X = [127 115 126 125 124 151 130 129 128 135 131]
X[0] -> 127
X[10] -> 131
X[6] -> 130

M = [121 127 120 142 145 104 119 115 137 124 150 144]
M[0] -> 121
M[-3] -> 124
M[8] -> 137

arr =
138,121,136,115,123,136,134,126,136,123,138,122,120,125,149
143,117,131,109,120,137,129,146,131,128,130,126,127,128,146
144,119,135,105,122,137,127,152,130,130,128,128,132,128,145
147,116,129,119,120,134,135,137,137,125,135,121,117,129,145
146,116,129,114,121,136,130,143,128,126,133,124,126,126,147
136,123,141,110,125,136,132,129,134,125,137,125,127,123,150
146,115,128,109,119,137,132,149,130,130,128,128,124,128,142
arr[0,-15]	138
arr[3,14]	145
arr[-6]	[143, 117, 131, 109, 120, 137, 129, 146, 131, 128, 130, 126, 127, 128, 146]
arr[-3]	[146, 116, 129, 114, 121, 136, 130, 143, 128, 126, 133, 124, 126, 126, 147]
arr[-1,13]	128
arr[-6,-10]	137
arr[:, 11]	[122, 126, 128, 121, 124, 125, 128]
arr[-2,-11]	125
arr[2,14]	145
arr[4,10]	133
arr[-7,10]	138
arr[-2,3]	110
arr[-4]	[147, 116, 129, 119, 120, 134, 135, 137, 137, 125, 135, 121, 117, 129, 145]
arr[-3,-3]	126
arr[5,6]	132
arr[0,5]	136
arr[-7,-2]	125
arr[6,-14]	115
arr[-5,11]	128
arr[-7,3]	115
arr[3,-3]	117
arr[2,0]	144
arr[0,12]	120
arr[-4,8]	137
arr[:, -8]	[126, 146, 152, 137, 143, 129, 149]
arr[5]	[136, 123, 141, 110, 125, 136, 132, 129, 134, 125, 137, 125, 127, 123, 150]
arr[3,2]	129
arr[2,7]	152
arr[-5,-7]	130
arr[6,2]	128
arr[4,-8]	143
arr[-6,11]	126

a = [122 119 103 108 123 148 124 144 148 133 123 115 116 123 136 124]
a[0]: 122
a[14]: 136
a[11]: 115
a[6]: 124
a[4]: 123
a[3]: 108

A =
112  128  136  110  150  112  115  122  102  126  135
122  141  131  132  115  148  133  132  120  121  105
Indices start at 0.
row 0 col 0	112
row 0 col 8	102
row 0 col 9	126
row 0 col 1	128
row 1 col 6	133
row 1 col 4	115
row 0 col 2	136

grid =
[[129 135 133 118 137 125 129 124 131 104 134 128]
 [130 142 137 133 143 119 128 125 134 120 134 131]
 [124 121 121 118 135 142 114 132 131 122 113 124]
 [133 138 121 114 133 124 134 120 112 134 128 121]
 [123 134 117 115 127 134 124 126 115 145 134 128]
 [118 113 117 132 138 124 117 132 134 122 136 135]
 [136 117 116 136 141 117 123 123 128 125 141 134]]
grid[0,0]: 129
grid[0]: [129, 135, 133, 118, 137, 125, 129, 124, 131, 104, 134, 128]
grid[5,11]: 135
grid[5,7]: 132
grid[:, 5]: [125, 119, 142, 124, 134, 124, 117]
grid[1,7]: 125
grid[3,11]: 121
grid[5]: [118, 113, 117, 132, 138, 124, 117, 132, 134, 122, 136, 135]
grid[0,1]: 135
grid[5,9]: 122
grid[1,0]: 130
grid[0,7]: 124
grid[6,7]: 123
grid[1,5]: 119
grid[2,8]: 131
grid[5,1]: 113
grid[2,1]: 121
grid[6,11]: 134
grid[3,10]: 128
grid[4,10]: 134
grid[4,0]: 123
grid[3,9]: 134
grid[6,4]: 141
grid[6,3]: 136
grid[1,3]: 133
grid[:, 11]: [128, 131, 124, 121, 128, 135, 134]
grid[0,8]: 131
grid[2,0]: 124
grid[0,11]: 128
grid[2,2]: 121
grid[4]: [123, 134, 117, 115, 127, 134, 124, 126, 115, 145, 134, 128]

W =
[[119 138 126 127 139 129]
 [133 148 115 148 150 122]
 [132 106 107 135 140 146]
 [146 122 148 130 145 109]
 [122 137 119 105 137 110]
 [107 141 138 146 143 142]
 [134 116 138 110 116 124]]
Rows and columns are counted from 0.
(0, 0): 119
(1, 5): 122
(4, 3): 105
(0, 3): 127
(4, 4): 137
(3, 5): 109
(6, 5): 124
(3, 2): 148
(4, 1): 137
(4, 5): 110
(3, 4): 145
(5, 4): 143
(4, 2): 119
(1, 3): 148
(0, 1): 138

x = [145 127 113 139 131 133 125 110 100]
x[0] => 145
x[1] => 127
x[2] => 113

B = [129 149 100 131 124 145 126 117 131]
B[0] -> 129
B[-7] -> 100
B[8] -> 131
B[-2] -> 117
